Below are the code and all the weights of a small trained network. Each question names an input and a class and asks about switching units off, where a switched-off unit gives its printed mean instead of its output.

import numpy as np


def w(rows, s, z=0):
    codes = np.array(rows[::2]) - 128.0
    scale = np.full(codes.shape[1], s)
    scale[-1] = z or s
    return codes * scale


def norm(h):
    return h / np.sqrt((h * h).mean(-1, keepdims=True) + 1e-5)


def f(y):
    return np.maximum(y, 0)


def log_softmax(a):
    a = a - a.max(-1, keepdims=True)
    return a - np.log(np.exp(a).sum(-1, keepdims=True))


def net(x, mask):
    res = np.array(x, float).reshape(1, 7) / 4 @ E
    u = 0
    for l in range(3):
        y = f(norm(res) @ A[l][:, :-1].T + A[l][:, -1])
        res = res + np.where(mask[u : u + 4], y, B[l][:, -1]) @ B[l][:, :-1]
        u += 4
    return log_softmax(norm(res)[-1] @ U[:, :-1].T + U[:, -1])


A, B = {}, {}
E = w([
[109,118,114,210,127,83,159,208,145,59,41],'x0',
[127,129,123,130,128,130,116,134,133,132,128],'x1',
[78,81,209,152,163,36,83,120,151,150,189],'x2',
[109,114,39,207,182,147,183,121,78,147,217],'x3',
[71,240,127,131,155,96,100,195,63,162,124],'x4',
[82,115,96,171,52,99,165,101,172,224,87],'x5',
[137,190,39,168,198,98,52,2,185,92,83],'x6',
],0.0056)
A[0] = w([
[208,125,165,122,209,179,74,194,122,24,170,48],'0.n1',
[66,65,198,150,179,7,86,101,134,116,189,2],'0.n2',
[187,2,137,131,146,144,170,73,208,83,124,11],'0.n3',
[103,123,141,214,165,97,210,199,198,2,71,28],'0.n4',
],0.0062,0.0068)
B[0] = w([
[16,98,121,67,141,82,200,57,146,99,107,252],'0.n1',
[149,125,129,124,228,255,133,206,234,206,38,246],'0.n2',
[73,156,165,216,50,236,69,104,127,72,146,225],'0.n3',
[164,66,97,95,117,107,30,98,25,205,100,232],'0.n4',
],0.008,0.0029)
A[1] = w([
[88,77,17,230,252,159,141,106,132,126,192,94],'1.n1',
[168,52,229,84,27,105,235,249,97,101,190,60],'1.n2',
[148,146,237,33,40,81,81,184,230,84,86,48],'1.n3',
[227,207,2,56,68,250,233,113,55,50,26,3],'1.n4',
],0.0046)
B[1] = w([
[219,173,144,124,95,90,211,147,112,117,143,254],'1.n1',
[161,162,34,119,97,97,56,166,208,96,193,246],'1.n2',
[206,141,127,184,155,133,255,104,83,135,114,212],'1.n3',
[106,79,223,164,237,111,92,177,232,200,131,223],'1.n4',
],0.0082,0.0039)
A[2] = w([
[161,145,142,52,134,173,104,68,123,186,185,27],'2.n1',
[62,254,152,129,153,98,112,177,83,155,119,2],'2.n2',
[79,123,85,144,58,106,170,110,180,201,93,81],'2.n3',
[168,172,169,99,108,94,96,89,169,111,58,99],'2.n4',
],0.0096,0.0048)
B[2] = w([
[97,93,109,180,104,62,78,191,76,133,1,244],'2.n1',
[149,29,147,144,44,225,125,35,189,84,119,253],'2.n2',
[90,139,179,37,206,125,110,110,101,49,131,251],'2.n3',
[143,168,64,177,133,127,195,161,67,169,239,254],'2.n4',
],0.0092,0.0038)
U = w([
[127,116,169,145,214,160,106,179,218,205,93,117],'0',
[121,87,133,164,24,213,90,61,157,78,138,96],'1',
[129,89,96,141,103,50,49,157,31,155,40,105],'2',
[143,189,87,125,112,80,97,147,155,121,197,254],'3',
[185,159,136,152,116,108,250,144,68,160,188,95],'4',
[47,126,155,24,184,95,140,87,115,47,130,82],'5',
],0.013,0.011)

Each question gives the input, the list of numbers given to net, and the class t.
The units are the neurons (one row each of A and B). Each row of codes is followed by its name. A weight is (code - 128) times the scale printed after its matrix; where a second scale follows, it is the last column's (A, B and U).
mask holds one flag per neuron, layer by layer. A switched-off neuron (its flag False) gives its mean, the last column of its row in B, instead of its output. The means were averaged over made-up inputs and are rounded, as every weight is.
A unit's drop is (log p(t) with every unit on - log p(t) with that unit switched off) / (log p(t) with every unit on - log p(t) with every unit switched off).
The circuit of an input: a set's keep is (log p(t) with only the set's units on - log p(t) with every unit switched off) / (log p(t) with every unit on - log p(t) with every unit switched off). Starting from all 12 units, units are removed one at a time, each time the one whose removal leaves the highest keep (on an exact tie, the one counted first), for as long as the keep stays at least 0.8.
units of the circuit, in order: the units of the circuit, biggest drop first
unit that matters most: the unit with the biggest drop
k most important neurons: the k neurons with the biggest drops, biggest first
top k neurons in layer l: the k neurons of layer l with the biggest drops, biggest first
input [1,-1,5,-6,-1,-2,-3], class 4: unit that matters most -> 1.n3
input [-7,-2,7,8,4,-1,-8], class 3: units of the circuit, in order -> [1.n2; 1.n3]
input [-3,8,-3,2,4,4,3], class 1: 2 most important neurons -> [2.n2; 0.n1]
input [-7,-3,3,7,3,5,-5], class 2: top 2 neurons in layer 2 -> [2.n1; 2.n4]
input [-5,2,6,-7,-1,8,-5], class 5: top 2 neurons in layer 1 -> [1.n1; 1.n4]
input [-1,2,2,5,8,-8,3], class 1: top 2 neurons in layer 2 -> [2.n2; 2.n3]
input [-5,-1,5,-8,-6,8,-5], class 4: 3 most important neurons -> [1.n3; 0.n1; 2.n4]
input [-6,0,-2,2,1,8,-8], class 3: 4 most important neurons -> [1.n2; 0.n1; 0.n4; 0.n2]
input [8,4,-4,8,-4,0,0], class 2: 3 most important neurons -> [0.n4; 2.n4; 1.n3]
input [5,6,7,-7,4,-7,3], class 0: 3 most important neurons -> [0.n2; 1.n1; 2.n3]
input [7,-4,-7,5,2,-3,5], class 0: 2 most important neurons -> [1.n4; 2.n1]
input [4,-6,-8,1,-8,-6,-6], class 0: 2 most important neurons -> [1.n4; 2.n2]
input [4,-6,-3,-5,3,3,-1], class 4: 2 most important neurons -> [2.n4; 2.n1]
input [6,6,-1,-8,-7,1,-2], class 4: 2 most important neurons -> [2.n4; 1.n3]
input [1,-3,5,-2,-4,8,7], class 5: units of the circuit, in order -> [2.n3]
input [-7,3,-6,1,4,3,4], class 2: 2 most important neurons -> [2.n1; 0.n2]
input [2,3,-5,4,1,8,-2], class 5: 2 most important neurons -> [2.n3; 0.n2]
input [-7,3,5,-6,4,5,-7], class 2: top 2 neurons in layer 1 -> [1.n1; 1.n4]
input [-4,-8,3,8,5,7,4], class 4: 2 most important neurons -> [1.n1; 1.n2]
input [-7,5,0,-5,-5,3,6], class 2: unit that matters most -> 2.n1
input [7,5,-5,5,5,-2,-5], class 2: 2 most important neurons -> [0.n4; 0.n2]
input [-7,-7,-2,-5,7,-2,0], class 1: 2 most important neurons -> [2.n2; 0.n4]
input [-5,0,6,2,0,2,-7], class 3: 2 most important neurons -> [1.n2; 0.n4]
input [-1,0,7,-8,7,7,5], class 4: units of the circuit, in order -> [2.n4; 1.n3]
input [7,1,6,-4,-5,8,1], class 5: top 2 neurons in layer 2 -> [2.n3; 2.n1]
input [-2,-8,8,4,2,5,-5], class 0: top 2 neurons in layer 0 -> [0.n2; 0.n1]
input [-3,4,-1,3,-3,-6,-7], class 3: units of the circuit, in order -> [1.n2]
input [4,5,0,-6,3,3,-8], class 3: top 2 neurons in layer 1 -> [1.n2; 1.n1]
input [4,2,-5,-4,0,-8,3], class 5: top 2 neurons in layer 1 -> [1.n1; 1.n2]
input [-8,-4,2,3,-7,-5,1], class 2: top 2 neurons in layer 2 -> [2.n1; 2.n2]
